Here are made-up nodes, facts about them, and rows of numbers that follow some of those facts. Name the node behind each unnamed row.

Facts:
σ: hangs directly under; η: refers to; Π: belongs to class
σ (127) <- (1004) (1069) (1225) (486) (85) (974)
σ (672) <- (1018) (800) (940)
σ (653) <- (1028) (1074) (118) (301) (983)
σ (1215) <- (1034) (911) (995)
σ (428) <- (1041) (453) (73) (750)
σ (1225) <- (1046) (1171) (318) (336) (584) (605) (744) (968)
σ (568) <- (1064) (125) (331) (512) (764) (838)
σ (6) <- (1067) (217) (273) (370) (530) (535)
σ (360) <- (108) (1109) (1209) (143) (4) (678) (950)
σ (142) <- (1092) (174) (357) (503) (805) (899)
σ (940) <- (1096) (452) (561) (570) (644) (973)
σ (514) <- (1102) (116) (117) (206) (6) (944)
σ (887) <- (1105) (635)
σ (118) <- (1192) (121) (231) (62)
σ (925) <- (142) (22) (693) (733)
σ (946) <- (169) (344) (483)
σ (108) <- (173)
σ (1074) <- (188) (212) (244) (39)
σ (662) <- (250) (531) (866) (946)
σ (703) <- (366) (418) (428) (510) (757) (887) (975) (982)
σ (1209) <- (375) (580) (726)
σ (331) <- (622) (809)
σ (800) <- (762) (913) (947) (960)
σ (206) <- (955)
[(1004) (693)] η (514)
[(1018) (169) (605) (899)] η (452)
[(1041) (584) (973)] η (127)
[(1046)] η (925)
[(1064)] η (1209)
[(1067) (125)] η (121)
[(1092) (188) (531) (570) (726) (809) (968)] η (344)
[(1096) (1102)] η (762)
[(1105) (344)] η (418)
[(116) (85)] η (703)
[(1171)] η (653)
[(1192) (273) (678)] η (118)
[(143)] η (672)
[(173) (418) (947)] η (1215)
[(174) (366) (510) (838) (913) (982)] η (946)
[(22)] η (662)
[(231)] η (940)
[(250) (503) (764)] η (911)
[(370)] η (301)
[(39)] η (428)
[(530) (580)] η (6)
[(73)] η (1074)
[(757) (944)] η (1064)
[(950)] η (1018)
[(955)] η (486)
[(983)] η (1041)
[(995)] η (360)
{(1004) (1028) (1034) (1102) (1105) (117) (1192) (121) (125) (174) (231) (273) (301) (336) (357) (366) (370) (4) (452) (486) (512) (535) (62) (635) (733) (757) (764) (809) (838) (85) (944) (974) (975)} Π dotri
{(1018) (1069) (1092) (116) (188) (217) (244) (250) (344) (39) (453) (503) (510) (531) (584) (605) (644) (73) (744) (805) (866) (899) (911)} Π nutrim
{(1041) (1046) (1064) (1067) (1096) (1109) (1171) (143) (169) (173) (212) (22) (318) (375) (418) (483) (530) (561) (570) (580) (622) (678) (693) (726) (750) (762) (913) (947) (950) (955) (960) (968) (973) (982) (983) (995)} Π sudra

Named rows:
(85): [ 10  -3 -28  -2  26  17  -4  -2  25   2  14  -8  38  -7 -21  -9  32   4
   1 -11  16 -27   7 -21 -10  14  14  12 -20  37  16  30   5   5 -16  -2
 -36  26   4  14 -11 -20  32  -8  12 -34]
(887): [ -4 -10  -4 -33 -35 -65   7  14  -3 -28   5  33   5  20 -78 -30 -31  -4
 -11 -13 -27   0   7  13 -30  15  19  23  13 -21 -11 -14 -27 -31  -9  -1
  13 -10   7 -13  16  18 -39  -1 -15  16]
(117): [  7 -22 -23  -7  28  22  16  -1  46  22  -2 -10  22  -4  -8 -16  28   2
   9 -25   9 -25   0  -8  -7  -8  14 -12 -14  16   7  41  26 -15 -19 -12
 -28   0 -12  18  -9  21  27 -10  13 -32]
(693): [-21   8  18  14  12  10 -19 -26 -15  -1 -22 -13 -21  -2  23  37 -15   4
  10  11  13   6  -2  -8  18   4 -19 -11   7 -15  13 -30  23   5  51  -2
 -13  -4  -6   2  16  -2 -22  19   2  11]
(1028): [-17 -11 -15 -10  -1  33  27 -15  27  20  16  -6  20 -12   1 -13  29   6
   1  -7  14 -41  -5  -6   1   1  15  20 -15  53  12  17  23 -17 -18   2
 -32  22   4   6 -15   4  19 -18   1 -26]
(1069): [ 22  14   8  17   6  16 -19  38 -25  -6  33  14  17   4  35   1   9 -26
  -1  11   1  38  11  13 -13  12 -25   2  -4 -11 -15  20 -21  37 -37   1
  43   3  14 -10 -39 -22  26  10  -7   6]
(1171): [  7  16   6  31  28  -4 -47  -9 -27 -16  -3 -25  -3 -10   0  45 -10  15
   9  16  15  30  -5 -25  13  26 -21   1   1 -14  21 -20  -2  39  49   7
 -23   4 -10  16  23 -36  -9  24   0  -6]
(375): [-13   3  13  13  12  -2 -20 -19 -17   3 -17 -22 -27  -6  16  39 -20  10
   9   9   7  17  -6 -13  20   5 -10  -6  13 -11  11 -29  16   4  45  -6
 -13  -6  -4   3  19   0 -17  18  -5  12]
(116): [ 10   5  12  14   8  27  -1  36   0   6  17  11   7   4  36  -1   7 -37
   8  -1  -7  31   6  22 -14  -3 -29 -31  -5 -25 -22  34   5  17 -33  -6
  63 -21   3  -5 -35  16  21   9   4  17]
(366): [  0 -27 -14 -46  37 -15  36 -25  16   4   6   9  25   0 -20 -14  26 -11
  -2 -25  16 -33  34 -14 -11  -1  27  16 -12  21  26  24  29 -15 -12 -29
 -22  33   4  -3 -29 -11  11   0  17 -20]
(22): [-20   8  19  14  13   7 -20 -24 -15   0 -24 -15 -22  -3  23  36 -15   7
   7  11  12   6  -2  -9  18   4 -19 -11   5 -15  13 -30  23   5  49  -1
 -13  -4  -5   2  17  -2 -20  19   1  10]
(318): [  9  12   5  30  28  -5 -46  -8 -29 -14  -2 -26  -6  -6   5  45  -9  20
  10  15  14  34  -6 -23  15  23 -19   7   4 -16  20 -20  -3  39  45   5
 -28   2 -10  16  23 -35  -9  23  -5  -8]
(531): [  8   6  24   8 -12   5  10  37  -5  10   6  22   5   5  39   0  12 -37
   1  12 -12  31  18  25   3 -12 -31 -13 -11  -6 -12  11 -13  13 -39   6
  55   6  21   7 -37 -22  27   5  -4  30]
(453): [  1  -6  22 -10   9  -4  -6  30 -17  -2  14  33  13  22  32  -7  -7 -46
  -3  -5  -2  29  38  24 -22   7 -18   4   3 -23 -10   4  -4   2 -31 -25
  49  10  37 -21 -57  -1  13  23 -16  23]
(653): [-16   7  -3 -10 -73 -12  28   8 -14 -14  31  13  -5  -8 -49 -22 -14  21
  -8  10 -27  -8 -37  19 -12  10  11  33  11  12 -21 -14 -23 -18 -19  33
  14 -21 -17 -11  31  22 -44 -30 -21   9]
(1067): [ -8  -2  10  24  30   9 -18 -13   8   8 -27 -27 -22  -5  13  38 -12   5
  23  -3   3  25 -14  -8  13  -1 -22 -43   6 -39   8  -2  36   6  50  -7
  -3 -33 -28  21  27  25 -15  20  11   7]
(118): [-20   8  -3  -9 -81  -5  29   8 -18 -11  36  14  -4  -8 -46 -21 -12  23
  -7  15 -27  -8 -44  18  -9  10   7  35  15  17 -25 -15 -18 -22 -22  32
  12 -22 -16 -13  33  24 -46 -30 -27   7]
(805): [ -1   8  24   7  -5  31   5  22 -16   4  19  24   6   7  55  -7   6 -33
  -5   9  -1  18  13  28 -10  -3 -31  -4  -5 -11 -21  10   0  14 -35  -4
  48  -2  18 -20 -47  -2  12   5  -8  14]
(605): [ 22  27   4  43   4  -3 -26  33 -17 -15  50  -4  15  -2  34  -2  -2 -17
   7  -5   2  45  22  13 -13  22 -27   2 -21  -8   0  27 -38  46 -31  14
  44   8   7 -20 -55 -36  32  12  -4  -9]

Name these rows:
No name comes twice in this set of rows, the named rows included.
[  7 -24 -24  -4  34  26  18   1  53  24  -3 -12  23  -6  -9 -17  31   2
  14 -29   7 -20  -4  -5  -7  -9  13 -21 -17   9   7  48  32 -15 -18 -12
 -27  -9 -18  25  -6  29  29 -11  16 -34] -> (535)
[-11  -9  22 -20  34 -34  -2 -38 -29  -8 -18  -5 -25   4   8  39 -16  -4
   7   1  11  17  21 -16  12   2  -5   0  12 -28  28 -27  32   6  51 -24
  -3   8  -6  -6   2 -14 -33  31   8  17] -> (982)
[ 38  19 -21 -17 -50 -28  -4   3 -11 -25 -21  14 -19  16 -36 -46 -23  24
 -33  10 -25 -27 -23  -1  -2 -37  35 -12  23  -9 -43 -12 -68 -12 -15   9
  16 -18  -6 -35  44   6 -15 -35  13   7] -> (940)
[-34   8  22  17  -8  19  -6 -29 -25   9  -3 -21 -27 -15  30  41 -11  14
   9  21  11   8 -16  -5  26   6 -18   8   9   4  13 -36  28   3  44   9
 -14  -3  -6   2  17   2 -27  12 -10  11] -> (212)
[ 17  -6  27   5 -13   4  12  40 -10  21   9  22   2   7  51  -5  12 -25
  -1  12 -12  45  15  30   7 -17 -27  -4  -3 -12 -18   6 -17  11 -47   1
  39   3  21   8 -38 -18  27   4 -22  20] -> (344)
[ 22  -5 -30   3  32  12 -12   4  18  -2  21 -10  43  -8 -21  -9  32  12
   1 -10  18 -17   4 -24  -9  18  14  22 -20  36  20  31  -5  18 -19   1
 -47  28   1  19  -8 -31  35  -7   5 -46] -> (336)
[  4  11  14   9  -5  26  -8  29 -15  -2  20  20  10   6  36   0   6 -35
  -2   8  -2  22  14  17 -12   0 -25 -12  -1  -6 -21  17  -6  14 -30  -9
  58   1  21 -19 -36  -2  18  10  -1  23] -> (250)
[ 27  16   2  26  34  15 -22  50 -31 -14  29  11  14  -4  36   3   7 -33
 -12  12   1  30   0  19 -28  34 -12  19 -11 -14  -5  14 -30  60 -28  29
  47   6  20   8 -43 -27  33   7   6  10] -> (584)
[-35   6  15  19  17  14  -3 -20 -24   7 -17 -20 -37 -19  33  38 -19   3
   0  17   7  -6 -23   3  11  19  -1  17   5  -3  20 -45  23  18  55  31
  -7  -3  -1  14  13   8 -19   7   5  23] -> (983)
[ 27   3 -21   2 -16 -40  -4  36 -23 -30  18  10   5  -1 -58 -27 -19  20
 -21   3 -27   9 -41  14 -31  33  32  47   9 -20 -14  -9 -55  23 -16  47
  -2 -21 -13  15  28   1 -20 -23 -10  -6] -> (127)
[ 15   2  16   6  -4  27  -8  32 -21   5  21  18   8   9  48  -6   6 -26
  -2  10  -1  31   8  21 -10  -5 -23  -2   8 -15 -27  13  -7  11 -42 -16
  41  -5  21 -19 -38   4  20   8 -18  10] -> (911)
[ -7   8   2 -13 -52 -20  19   3  -6 -22   9  23  -1  10 -50 -31 -15  10
 -11   2 -26 -14 -20  20 -17   4   5  15   4 -11 -20  -7 -22 -17 -11  26
  12 -23 -16 -12  23  18 -42 -24  -6   6] -> (142)
[ 15  -9 -27  -2  27  17  -3   1  23   5  14  -7  37  -7 -15 -11  31   8
   1 -11  17 -24   5 -19  -7  12  14  16 -18  33  15  29   4   5 -17  -2
 -42  25   2  14 -10 -20  31  -8   6 -40] -> (974)
[ 31  19   8   5  -3  24 -12  23 -20  -1  -3  17  -8  12  59 -17   2 -26
 -20  15   1   7  14  13   1 -31  -7 -26   6  -8 -34   9 -34  18 -35 -12
  56   2  25 -37 -34 -11  33  -1  11  19] -> (644)
[  4   6 -16 -13 -52 -37  14  17  -5 -23  18  14  -4   1 -67 -22 -20  12
  -9  -2 -30   0 -25   9 -16   6  21  14  13  -3 -21  -4 -34 -16 -15  19
  22 -21 -12  -9  34  21 -32 -19  -8  13] -> (108)

The same nodes again, as new rows of numbers:
Named rows:
(950): [  9   9  -8 -32  54 -23  -8 -57 -20  20 -21  43  22   9   0]
(947): [  8  -4 -29 -21  43 -16  -8 -61 -36   1 -48  47  27  32 -18]
(22): [ 11  10  -7 -24  51 -27 -12 -58 -21  17 -35  48  23   6   0]
(85): [ -4 -74  11  37 -19 -20   1  29   6   4  28  21 -23   1  42]
(913): [ 20   6 -22 -40  45 -17  -5 -26 -56  13 -43  59  15   7 -16]
(510): [ 35  23 -33  -8  16  -4  47  70  68 -48   9  16  47 -19 -15]
(1225): [-15 -69  33 -32  35  41 -27  -2  43 -64 -61 -24 -23 -56  -5]
(622): [  1  21  -8 -14  56 -23 -11 -56 -33  -1 -36  48  17  -5   6]
(514): [-31  -6  32 -55  -4 -29 -18  15  26 -65 -78 -50 -15 -12  11]
(318): [  5  -9   1 -17  66   3 -22 -67 -30 -18 -26  60  19 -21  18]
(453): [ 10  30 -34  14  30 -11  45  43  78 -68  11  12  39 -20  -8]
(887): [  1   6   7 -18  25   9  12  13  58 -34 -98 -51 -47 -16  16]
(703): [  5  12   3 -16  24  12  15  10  64 -31 -99 -51 -52 -16  23]
(662): [-21 -16  18 -27  18  -6 -10  14  36 -36 -86 -45 -31 -25 -26]
(1034): [-18 -40   5  53 -20 -34   6  37 -11  -1  15  11 -32   1  39]
(653): [-24  -7  32  -9  21 -17 -22  11  43  -3 -83 -56 -16 -40 -56]
(750): [ 15  33 -14  -6  60 -12   3 -57 -20   1 -45  44   4   1  34]
(452): [-35 -47 -13  31  -3 -21  31  39 -28   3  48   3 -53  25  14]
(800): [-29 -29 -14 -36  22  -6   4  23  14 -47 -93 -33 -54  -8 -57]

Which node is each row?
No name comes twice in this set of rows, the named rows included.
[  9 -41  -3  45 -25 -27  22  33  20  16  11  11 -37  19  58] -> (757)
[ -2  11 -26 -13  29 -18  39  45  72 -41  49   2  54  -9 -43] -> (899)
[ -8 -62   8  40   3 -47  -1  62   9  17  12  17 -24  21  43] -> (809)
[  4  12  -6 -39  60 -15  -1 -60 -24  23  -6  37  19  13   5] -> (169)
[  3 -22 -17 -21  38  11  31  34  76 -62  61  15  55 -23 -27] -> (605)
[ -9   1 -41 -29  34  -9  54  46  60 -47  60   3  38   7 -54] -> (1018)
[-34  -3  36 -63 -11 -37 -20  17  19 -72 -78 -50  -9  -9  24] -> (6)
[  1 -14 -18   5  35   2  22  35  70 -84  31  27  55 -42 -24] -> (744)
[ 10  -1  -6 -27  79 -36 -21 -33 -16  19 -40  52  25  16  11] -> (726)
[  6 -47  -1  53 -20 -25  15  37  14  13   2   6 -23  28  56] -> (1105)
[ 28  10 -21   0  49   0  -6 -68 -12   8 -64  30  44  44  28] -> (418)
[-22 -36  14  39 -30 -45   3  38 -16 -18  20   9 -23   6  58] -> (117)
[  6  -5 -25  -6  46 -35  22  69  81 -53  15  19  57  -6 -25] -> (531)

